Below is a small trained network, with its code and all its weights. Each question gives an input and a target symbol and asks what happens when units are switched off, that is, made to give their printed mean instead of their output.

import numpy as np


def w(rows, s, z=0):
    codes = np.array(rows[::2]) - 128.0
    scale = np.full(codes.shape[1], s)
    scale[-1] = z or s
    return codes * scale


def f(y):
    return np.maximum(y, 0)


def softmax(a):
    e = np.exp(a - a.max(-1, keepdims=True))
    return e / e.sum(-1, keepdims=True)


def log_softmax(a):
    a = a - a.max(-1, keepdims=True)
    return a - np.log(np.exp(a).sum(-1, keepdims=True))


def net(x, mask):
    ids = ['ΓΔΘΞΣΦαβζηλμπτψω'.index(c) for c in x.split()]
    T = len(ids)
    res = E[ids] + P[:T]
    u = 0
    for l in range(2):
        r = res
        for j in range(2):
            rows = slice(2 * j, 2 * j + 2)
            q, k, v = (r @ M[l][rows].T for M in (Q, K, V))
            z = softmax(np.where(np.tri(T) > 0, q @ k.T / 2**0.5, -1e9)) @ v
            o = O[l][rows]
            res = res + np.where(mask[u + j], z, o[:, -1]) @ o[:, :-1]
        u += 2
        y = f(res @ A[l][:, :-1].T + A[l][:, -1])
        res = res + np.where(mask[u : u + 8], y, B[l][:, -1]) @ B[l][:, :-1]
        u += 8
    return log_softmax(res[-1] @ U[:, :-1].T + U[:, -1])


Q, K, V, O, A, B = {}, {}, {}, {}, {}, {}
E = w([
[147,139,72],'Γ',
[12,182,148],'Δ',
[197,188,152],'Θ',
[141,185,100],'Ξ',
[122,233,74],'Σ',
[144,226,70],'Φ',
[71,78,214],'α',
[86,74,92],'β',
[119,116,123],'ζ',
[102,152,213],'η',
[117,125,120],'λ',
[68,195,172],'μ',
[6,215,220],'π',
[196,99,68],'τ',
[184,153,145],'ψ',
[100,105,2],'ω',
],0.017)
P = w([
[252,146,181],'0',
[112,200,73],'1',
[121,224,75],'2',
[81,210,67],'3',
[101,212,77],'4',
[97,204,85],'5',
[39,229,43],'6',
[118,204,85],'7',
[106,200,93],'8',
[102,190,107],'9',
[85,211,93],'10',
],0.0042)
Q[0] = w([
[92,199,87],'L0H0',
[98,220,55],'L0H0',
[208,217,2],'L0H1',
[218,40,190],'L0H1',
],0.0084)
K[0] = w([
[94,111,120],'L0H0',
[91,106,219],'L0H0',
[117,181,1],'L0H1',
[113,158,184],'L0H1',
],0.014)
V[0] = w([
[170,152,144],'L0H0',
[254,235,79],'L0H0',
[63,170,76],'L0H1',
[3,30,92],'L0H1',
],0.0058)
O[0] = w([
[94,97,120,129],'L0H0',
[3,117,72,127],'L0H0',
[176,126,105,253],'L0H1',
[189,123,255,2],'L0H1',
],0.0076,0.0037)
A[0] = w([
[133,170,166,123],'L0N0',
[171,4,73,115],'L0N1',
[243,121,135,157],'L0N2',
[110,146,158,23],'L0N3',
[151,179,96,208],'L0N4',
[41,132,62,245],'L0N5',
[92,90,90,181],'L0N6',
[163,129,163,3],'L0N7',
],0.011,0.0041)
B[0] = w([
[92,142,73,146],'L0N0',
[84,248,133,145],'L0N1',
[88,134,86,174],'L0N2',
[145,175,73,134],'L0N3',
[120,54,115,237],'L0N4',
[145,112,157,249],'L0N5',
[112,147,154,169],'L0N6',
[58,124,151,129],'L0N7',
],0.012)
Q[1] = w([
[159,125,152],'L1H0',
[113,67,45],'L1H0',
[148,206,144],'L1H1',
[2,127,83],'L1H1',
],0.0062)
K[1] = w([
[187,157,139],'L1H0',
[230,218,198],'L1H0',
[3,112,59],'L1H1',
[121,234,204],'L1H1',
],0.0042)
V[1] = w([
[103,123,173],'L1H0',
[166,166,79],'L1H0',
[83,252,127],'L1H1',
[113,188,70],'L1H1',
],0.011)
O[1] = w([
[193,116,204,83],'L1H0',
[54,59,162,148],'L1H0',
[89,254,150,214],'L1H1',
[63,243,114,252],'L1H1',
],0.0079,0.0037)
A[1] = w([
[164,119,105,2],'L1N0',
[158,82,226,165],'L1N1',
[159,218,33,96],'L1N2',
[100,158,203,234],'L1N3',
[122,206,153,33],'L1N4',
[175,155,100,156],'L1N5',
[255,89,68,151],'L1N6',
[185,98,151,64],'L1N7',
],0.0082,0.0078)
B[1] = w([
[72,234,121,128],'L1N0',
[45,127,112,153],'L1N1',
[95,120,246,255],'L1N2',
[254,101,102,209],'L1N3',
[79,79,100,144],'L1N4',
[139,65,139,169],'L1N5',
[149,57,189,167],'L1N6',
[132,72,193,129],'L1N7',
],0.0093,0.0095)
U = w([
[99,60,223,109],'Γ',
[116,136,130,55],'Δ',
[123,119,116,63],'Θ',
[171,141,134,183],'Ξ',
[134,139,143,139],'Σ',
[78,135,144,144],'Φ',
[105,94,111,132],'α',
[141,79,87,253],'β',
[3,70,63,93],'ζ',
[124,166,186,61],'η',
[123,145,117,72],'λ',
[127,144,144,29],'μ',
[72,136,157,160],'π',
[120,109,100,77],'τ',
[147,144,130,139],'ψ',
[137,98,103,184],'ω',
],0.014,0.0076)

Each question gives the input, a string of symbols that net reads in full, and the target symbol t.
The units are the heads (2 rows each of Q, K, V and O) and the neurons (one row each of A and B). Each row of codes is followed by its name. A weight is (code - 128) times the scale printed after its matrix; where a second scale follows, it is the last column's (O, A, B and U).
mask holds one flag per unit, layer by layer, with each layer's heads first. A switched-off unit (its flag False) gives its mean, the last column of its rows in O or B, instead of its output. The means were averaged over made-up inputs and are rounded, as every weight is.
A unit's drop is (log p(t) with every unit on - log p(t) with that unit switched off) / (log p(t) with every unit on - log p(t) with every unit switched off).
The circuit of an input: a set's keep is (log p(t) with only the set's units on - log p(t) with every unit switched off) / (log p(t) with every unit on - log p(t) with every unit switched off). Starting from the 12 units with the biggest drops (on a tie, the unit counted first), units are removed one at a time, each time the one whose removal leaves the highest keep (on an exact tie, the one counted first), for as long as the keep stays at least 0.8.
units of the circuit, in order: the units of the circuit, biggest drop first
most important unit: the unit with the biggest drop
k most important neurons: the k neurons with the biggest drops, biggest first
k most important neurons of layer l: the k neurons of layer l with the biggest drops, biggest first
which heads matter: for each layer, one digit per head in row order, 1 if its drop is at least 0.15 and else 0, layers parted by /
drop of u: that unit's drop, to one decimal
input α Φ Φ Ξ Φ Γ, target ζ: which heads matter	10 / 10
input η Θ Γ Φ Σ, target ζ: units of the circuit, in order	[L1N3 L0N4]
input Φ Σ Φ, target ζ: most important unit	L0N4
input Γ α Γ, target Γ: units of the circuit, in order	[L1N6 L1H1]
input α Ξ Φ Φ Φ, target ζ: which heads matter	10 / 10
input Φ Ξ Φ ψ Φ Φ Φ Ξ Φ Ξ, target ζ: units of the circuit, in order	[L0H1 L1H0]
input Φ Γ α π, target η: 3 most important neurons of layer 0	[L0N0 L0N4 L0N3]
input Φ ζ α λ, target β: 3 most important neurons	[L1N2 L0N1 L0N2]
input Φ Σ α α α Θ, target Γ: 4 most important neurons of layer 1	[L1N6 L1N2 L1N3 L1N5]
input Σ Φ λ τ Φ Φ Φ Γ Φ Σ, target ζ: 2 most important neurons	[L0N4 L1N3]
input α Φ α α Φ Γ, target Γ: units of the circuit, in order	[L1N6 L0H0 L1H1]
input Φ α π, target η: 2 most important neurons of layer 1	[L1N2 L1N3]
input Φ Φ Ξ, target ζ: 2 most important neurons of layer 1	[L1N3 L1N2]
input Φ Φ α Γ α Σ, target Γ: 2 most important neurons	[L1N2 L1N6]
input Φ Φ Φ Γ, target ζ: most important unit	L0H1
input Φ Γ Γ Φ α α Φ, target Γ: 2 most important neurons	[L1N2 L1N6]
input α Γ Φ τ, target π: drop of L0N1	1.0
input λ α Φ λ, target β: drop of L0H1	0.1
input η ζ Φ Φ α Φ, target Γ: drop of L1N3	0.1
input α Γ Φ Γ Φ α Θ τ, target π: drop of L0N1	0.8
